Below are the code and all the weights of a small trained network. Each question names an input and a target symbol and asks about switching units off, where a switched-off unit gives its printed mean instead of its output.

import numpy as np


def w(rows, s, z=0):
    codes = np.array(rows[::2]) - 128.0
    scale = np.full(codes.shape[1], s)
    scale[-1] = z or s
    return codes * scale


def norm(h):
    return h / np.sqrt((h * h).mean(-1, keepdims=True) + 1e-5)


def f(y):
    return np.maximum(y, 0)


def softmax(a):
    e = np.exp(a - a.max(-1, keepdims=True))
    return e / e.sum(-1, keepdims=True)


def log_softmax(a):
    a = a - a.max(-1, keepdims=True)
    return a - np.log(np.exp(a).sum(-1, keepdims=True))


def net(x, mask):
    ids = ['αβγεζθλμξπστφψ'.index(c) for c in x.split()]
    T = len(ids)
    res = E[ids] + P[:T]
    u = 0
    for l in range(3):
        q, k, v = (norm(res) @ M[l].T for M in (Q, K, V))
        z = softmax(np.where(np.tri(T) > 0, q @ k.T / 2**0.5, -1e9)) @ v
        res = res + np.where(mask[u], z, O[l][:, -1]) @ O[l][:, :-1]
        u += 1
        y = f(norm(res) @ A[l][:, :-1].T + A[l][:, -1])
        res = res + np.where(mask[u : u + 4], y, B[l][:, -1]) @ B[l][:, :-1]
        u += 4
    return log_softmax(norm(res)[-1] @ U[:, :-1].T + U[:, -1])


Q, K, V, O, A, B = {}, {}, {}, {}, {}, {}
E = w([
[84,122,123,143,84,136,167],'α',
[173,125,58,112,113,122,173],'β',
[91,3,129,116,89,115,175],'γ',
[99,223,94,129,128,85,157],'ε',
[142,81,102,155,162,112,111],'ζ',
[213,164,150,110,124,56,74],'θ',
[70,103,143,62,124,127,140],'λ',
[177,82,140,45,158,219,158],'μ',
[120,133,83,86,78,22,128],'ξ',
[77,104,145,132,147,147,70],'π',
[100,100,118,92,73,186,126],'σ',
[98,162,189,165,30,75,100],'τ',
[135,174,205,109,163,131,74],'φ',
[138,170,157,156,136,123,164],'ψ',
],0.032)
P = w([
[154,241,153,86,55,99,185],'0',
[158,254,86,121,117,161,137],'1',
[149,236,91,99,131,115,147],'2',
[137,182,96,118,151,77,154],'3',
[118,149,84,113,154,57,164],'4',
[146,124,93,110,159,57,174],'5',
],0.0094)
Q[0] = w([
[138,22,202,142,87,186,181],'0.h1',
[118,115,108,49,128,122,254],'0.h1',
],0.04)
K[0] = w([
[109,66,221,81,73,199,183],'0.h1',
[54,148,80,4,89,123,203],'0.h1',
],0.037)
V[0] = w([
[41,124,166,143,95,157,109],'0.h1',
[97,254,110,140,140,209,59],'0.h1',
],0.0064)
O[0] = w([
[57,103,132,163,180,254,136,8],'0.h1',
[75,117,143,191,202,114,168,93],'0.h1',
],0.0044,0.0017)
A[0] = w([
[94,129,88,204,87,147,251,113],'0.n1',
[122,115,81,177,186,143,83,1],'0.n2',
[42,76,182,171,167,127,141,91],'0.n3',
[128,167,182,165,167,107,131,124],'0.n4',
],0.025,0.0043)
B[0] = w([
[216,100,154,150,3,166,235,252],'0.n1',
[130,74,109,52,200,36,128,170],'0.n2',
[46,148,63,70,107,104,21,177],'0.n3',
[183,85,218,150,148,98,137,186],'0.n4',
],0.016,0.013)
Q[1] = w([
[160,125,154,179,159,2,104],'1.h1',
[158,144,184,117,139,150,97],'1.h1',
],0.053)
K[1] = w([
[208,119,190,252,177,3,153],'1.h1',
[211,51,89,151,104,64,99],'1.h1',
],0.036)
V[1] = w([
[172,100,52,156,216,149,105],'1.h1',
[85,9,57,99,110,96,186],'1.h1',
],0.011)
O[1] = w([
[202,123,191,98,169,255,140,2],'1.h1',
[38,75,37,97,91,142,237,107],'1.h1',
],0.006,0.0072)
A[1] = w([
[85,181,190,189,76,190,175,2],'1.n1',
[129,84,143,80,139,252,119,4],'1.n2',
[56,102,97,170,65,214,172,3],'1.n3',
[53,68,198,206,154,112,146,89],'1.n4',
],0.024,0.00078)
B[1] = w([
[52,139,156,94,175,50,193,255],'1.n1',
[69,109,157,121,54,71,254,170],'1.n2',
[223,171,236,76,148,103,183,243],'1.n3',
[112,50,138,77,53,164,87,162],'1.n4',
],0.018,0.0098)
Q[2] = w([
[127,159,88,169,191,199,143],'2.h1',
[160,123,197,2,145,9,67],'2.h1',
],0.031)
K[2] = w([
[70,170,213,20,68,158,76],'2.h1',
[227,118,87,182,183,1,184],'2.h1',
],0.025)
V[2] = w([
[162,110,95,144,170,59,169],'2.h1',
[129,222,147,154,4,167,105],'2.h1',
],0.024)
O[2] = w([
[95,179,86,167,171,78,181,251],'2.h1',
[145,117,139,93,6,194,72,67],'2.h1',
],0.019,0.024)
A[2] = w([
[188,121,161,147,136,207,251,66],'2.n1',
[109,114,206,125,196,177,113,55],'2.n2',
[122,222,134,194,140,242,205,251],'2.n3',
[112,165,117,42,141,171,189,161],'2.n4',
],0.028,0.0028)
B[2] = w([
[98,43,48,149,184,86,37,251],'2.n1',
[121,149,137,122,134,254,56,142],'2.n2',
[75,236,213,222,133,210,86,190],'2.n3',
[173,164,85,121,167,214,120,204],'2.n4',
],0.02,0.016)
U = w([
[133,118,124,113,166,114,158,60],'α',
[174,120,129,164,74,153,182,211],'β',
[206,60,81,66,132,107,156,118],'γ',
[53,99,115,72,139,106,74,152],'ε',
[39,249,173,221,142,168,156,66],'ζ',
[143,193,96,62,150,198,156,164],'θ',
[132,136,184,126,142,151,89,254],'λ',
[67,121,211,95,84,74,152,126],'μ',
[135,144,173,36,170,126,215,112],'ξ',
[33,80,95,117,126,178,183,127],'π',
[161,128,55,206,128,167,92,136],'σ',
[117,47,129,211,114,73,102,87],'τ',
[238,161,169,140,131,52,101,65],'φ',
[132,179,64,125,62,90,127,176],'ψ',
],0.014,0.0082)

Each question gives the input, a string of symbols that net reads in full, and the target symbol t.
The units are the heads (2 rows each of Q, K, V and O) and the neurons (one row each of A and B). Each row of codes is followed by its name. A weight is (code - 128) times the scale printed after its matrix; where a second scale follows, it is the last column's (O, A, B and U).
mask holds one flag per unit, layer by layer, with each layer's heads first. A switched-off unit (its flag False) gives its mean, the last column of its rows in O or B, instead of its output. The means were averaged over made-up inputs and are rounded, as every weight is.
A unit's drop is (log p(t) with every unit on - log p(t) with that unit switched off) / (log p(t) with every unit on - log p(t) with every unit switched off).
The circuit of an input: a set's keep is (log p(t) with only the set's units on - log p(t) with every unit switched off) / (log p(t) with every unit on - log p(t) with every unit switched off). Starting from the 12 units with the biggest drops (on a tie, the unit counted first), units are removed one at a time, each time the one whose removal leaves the highest keep (on an exact tie, the one counted first), for as long as the keep stays at least 0.8.
circuit, biggest first: the units of the circuit, biggest drop first
top k neurons: the k neurons with the biggest drops, biggest first
k most important neurons of layer l: the k neurons of layer l with the biggest drops, biggest first
drop when u is switched off: that unit's drop, to one decimal
input ζ ζ ζ μ, target ζ: circuit, biggest first -> (2.n3; 0.n2)
input τ λ μ, target π: 3 most important neurons of layer 2 -> (2.n1; 2.n4; 2.n3)
input ζ ξ ξ, target ζ: top neuron -> (0.n1)
input σ ε λ, target θ: circuit, biggest first -> (2.n4; 2.h1)
input τ λ γ, target γ: 2 most important neurons of layer 0 -> (0.n1; 0.n3)
input ψ α π ξ τ, target μ: top 3 neurons -> (0.n4; 2.n1; 0.n1)
input ζ σ θ, target ζ: circuit, biggest first -> (1.n3; 2.n1)
input λ γ ξ, target ψ: top 2 neurons -> (1.n1; 0.n2)
input ξ ξ τ ξ α α, target β: top 3 neurons -> (0.n1; 2.n3; 0.n2)
input λ φ ψ ξ, target ψ: top 3 neurons -> (1.n1; 0.n4; 0.n2)
input λ ξ σ σ, target ξ: top 4 neurons -> (1.n3; 1.n1; 0.n1; 0.n2)
input ψ τ λ, target θ: circuit, biggest first -> (2.h1; 2.n4)
input α α ξ γ, target γ: 2 most important neurons of layer 1 -> (1.n3; 1.n1)
input γ μ σ, target ξ: top 3 neurons -> (1.n3; 1.n1; 1.n2)
input λ ε τ φ, target λ: top neuron -> (0.n4)
input φ γ τ α θ μ, target π: top 3 neurons -> (1.n2; 0.n1; 2.n1)
input α φ ξ ξ ξ ψ, target τ: top 3 neurons -> (2.n1; 0.n4; 0.n1)
input φ π ψ, target τ: top 2 neurons -> (0.n4; 2.n1)
input θ σ π, target ε: 2 most important neurons of layer 0 -> (0.n1; 0.n2)
input λ φ φ φ, target λ: most important neuron of layer 2 -> (2.n2)
input ξ ε ζ ψ ξ, target ζ: drop when 0.n4 is switched off -> 0.1
input α σ μ α β, target σ: drop when 2.h1 is switched off -> 0.2
input ε ξ ξ ξ β, target σ: drop when 2.n1 is switched off -> 1.2
